Here is a tiny trained network, its code and every weight. The questions are about switching its units off for an input and a class, where a switched-off unit gives its printed mean instead of its output.

import numpy as np


def w(rows, s, z=0):
    codes = np.array(rows[::2]) - 128.0
    scale = np.full(codes.shape[1], s)
    scale[-1] = z or s
    return codes * scale


def f(y):
    return y / 2 * (1 + np.tanh(0.7978845608 * (y + 0.044715 * y**3)))


def log_softmax(a):
    a = a - a.max(-1, keepdims=True)
    return a - np.log(np.exp(a).sum(-1, keepdims=True))


def net(x, mask):
    res = np.array(x, float).reshape(1, 8) / 4 @ E
    y = f(res @ A[0][:, :-1].T + A[0][:, -1])
    res = res + np.where(mask, y, B[0][:, -1]) @ B[0][:, :-1]
    return log_softmax(res[-1] @ U[:, :-1].T + U[:, -1])


A, B = {}, {}
E = w([
[165,223,163,233,78],'x0',
[127,128,129,126,127],'x1',
[172,200,198,43,200],'x2',
[129,131,126,129,128],'x3',
[203,132,88,65,6],'x4',
[125,135,118,126,129],'x5',
[129,126,132,130,127],'x6',
[2,189,151,82,64],'x7',
],0.0074)
A[0] = w([
[157,191,146,127,134,64],'N1',
[111,214,171,29,110,116],'N2',
[96,112,170,158,168,47],'N3',
[99,69,147,22,177,117],'N4',
[107,56,133,174,97,121],'N5',
[110,106,106,130,121,100],'N6',
[68,125,134,181,175,65],'N7',
[76,67,121,174,87,45],'N8',
[129,78,125,62,166,118],'N9',
[153,117,131,139,66,33],'N10',
[132,80,155,77,162,135],'N11',
[85,120,158,183,176,60],'N12',
[115,146,158,172,144,45],'N13',
[116,218,165,190,120,146],'N14',
[127,101,37,148,74,102],'N15',
[179,119,95,147,164,103],'N16',
[204,97,89,122,179,197],'N17',
[109,105,24,102,148,253],'N18',
[151,161,185,176,92,51],'N19',
[213,144,99,56,11,89],'N20',
[136,151,174,104,175,53],'N21',
[17,147,134,98,87,227],'N22',
[90,125,120,166,190,64],'N23',
[88,182,93,111,110,202],'N24',
[147,190,127,173,121,127],'N25',
[213,179,135,187,116,167],'N26',
[95,143,136,110,116,82],'N27',
[153,121,214,98,144,132],'N28',
[89,54,141,180,92,13],'N29',
[170,188,147,70,170,68],'N30',
],0.011,0.005)
B[0] = w([
[107,122,64,138,107,151],'N1',
[162,145,116,181,147,234],'N2',
[117,133,87,83,167,153],'N3',
[123,80,128,127,71,239],'N4',
[124,195,76,165,126,178],'N5',
[142,140,112,139,103,132],'N6',
[162,158,108,46,171,177],'N7',
[163,211,69,144,122,172],'N8',
[119,107,123,118,41,196],'N9',
[160,127,84,90,161,141],'N10',
[85,109,97,144,116,186],'N11',
[146,129,103,61,178,176],'N12',
[137,72,68,103,128,143],'N13',
[135,45,122,118,104,224],'N14',
[134,172,110,143,155,192],'N15',
[219,109,172,151,147,166],'N16',
[172,124,181,201,180,227],'N17',
[99,117,158,141,81,218],'N18',
[92,70,80,86,71,165],'N19',
[95,123,131,47,255,246],'N20',
[143,189,66,117,123,164],'N21',
[218,99,190,195,170,255],'N22',
[150,109,104,64,182,167],'N23',
[183,99,190,144,150,191],'N24',
[103,72,125,89,57,179],'N25',
[84,92,158,132,104,222],'N26',
[201,104,121,138,143,137],'N27',
[139,189,109,148,70,181],'N28',
[175,177,63,131,99,159],'N29',
[168,230,73,155,44,194],'N30',
],0.0083,0.0081)
U = w([
[189,86,169,173,148,85],'0',
[140,109,91,11,180,44],'1',
[157,202,63,143,61,43],'2',
[142,96,139,127,115,255],'3',
[118,37,110,89,46,42],'4',
[135,103,146,136,122,243],'5',
[130,98,145,136,130,209],'6',
],0.012,0.0064)

Each question gives the input, the list of numbers given to net, and the class t.
The units are the neurons (one row each of A and B). Each row of codes is followed by its name. A weight is (code - 128) times the scale printed after its matrix; where a second scale follows, it is the last column's (A, B and U).
mask holds one flag per neuron, in row order. A switched-off neuron (its flag False) gives its mean, the last column of its row in B, instead of its output. The means were averaged over made-up inputs and are rounded, as every weight is.
A unit's drop is (log p(t) with every unit on - log p(t) with that unit switched off) / (log p(t) with every unit on - log p(t) with every unit switched off).
The circuit of an input: a set's keep is (log p(t) with only the set's units on - log p(t) with every unit switched off) / (log p(t) with every unit on - log p(t) with every unit switched off). Starting from the 12 units with the biggest drops (on a tie, the unit counted first), units are removed one at a time, each time the one whose removal leaves the highest keep (on an exact tie, the one counted first), for as long as the keep stays at least 0.8.
units of the circuit, in order: the units of the circuit, biggest drop first
most important unit: the unit with the biggest drop
top k neurons: the k neurons with the biggest drops, biggest first
drop when u is switched off: that unit's drop, to one decimal
input [7,0,-6,-7,-2,-5,0,3], class 4: most important unit -> N14
input [-7,-6,3,1,8,-5,-2,8], class 0: top 2 neurons -> [N22, N2]
input [-4,3,-8,-1,-1,-5,4,5], class 2: top 3 neurons -> [N8, N29, N5]
input [0,-7,0,0,6,2,-4,7], class 0: units of the circuit, in order -> [N22, N24]
input [-8,5,4,8,3,1,-8,-1], class 4: units of the circuit, in order -> [N4, N9]
input [8,-5,-1,3,6,-7,0,-3], class 4: units of the circuit, in order -> [N26, N19]
input [3,5,-5,3,-5,-3,-8,1], class 1: top 3 neurons -> [N7, N12, N17]
input [4,-4,6,-4,-4,-1,-1,-2], class 2: units of the circuit, in order -> [N30, N22]
input [-4,0,-6,-8,5,0,-2,3], class 6: top 3 neurons -> [N20, N30, N22]
input [-6,6,8,7,3,-6,8,3], class 2: units of the circuit, in order -> [N30, N28]
input [4,4,2,-5,6,-2,5,-3], class 1: top 2 neurons -> [N20, N22]
input [2,5,5,6,8,5,-2,5], class 1: top 2 neurons -> [N20, N17]
input [8,-5,4,7,-7,-6,-4,4], class 4: units of the circuit, in order -> [N14, N25, N19]
input [-8,-2,-1,0,-4,5,7,-1], class 4: top 2 neurons -> [N4, N9]
input [0,0,-8,0,5,6,6,6], class 2: units of the circuit, in order -> [N8]
input [5,-2,-2,-3,-5,-1,3,4], class 1: units of the circuit, in order -> [N7, N12, N17]
input [6,7,-6,0,-6,4,4,7], class 0: top 3 neurons -> [N22, N24, N20]
input [-7,2,1,6,-1,-1,0,3], class 4: top 2 neurons -> [N4, N9]
input [-6,5,7,-5,5,8,-1,-5], class 3: top 2 neurons -> [N17, N20]
input [1,0,-8,5,-1,6,-3,6], class 2: top neuron -> [N8]
input [-5,-5,8,-2,7,-8,-7,7], class 2: top 2 neurons -> [N30, N2]
input [6,-6,0,5,1,-1,6,7], class 0: top 3 neurons -> [N22, N24, N2]
input [0,-4,1,-1,8,-4,-7,-4], class 1: top 2 neurons -> [N20, N22]
input [-4,0,-6,-2,0,-1,-5,-4], class 2: drop when N30 is switched off -> -0.1
input [-6,-7,-7,3,6,2,3,4], class 2: drop when N15 is switched off -> 0.4
input [6,1,8,-1,-2,-4,-3,6], class 2: drop when N28 is switched off -> 0.2
input [2,-3,8,4,-4,4,8,-1], class 2: drop when N30 is switched off -> 0.1
input [-2,-4,-5,7,-7,7,4,3], class 1: most important unit -> N7
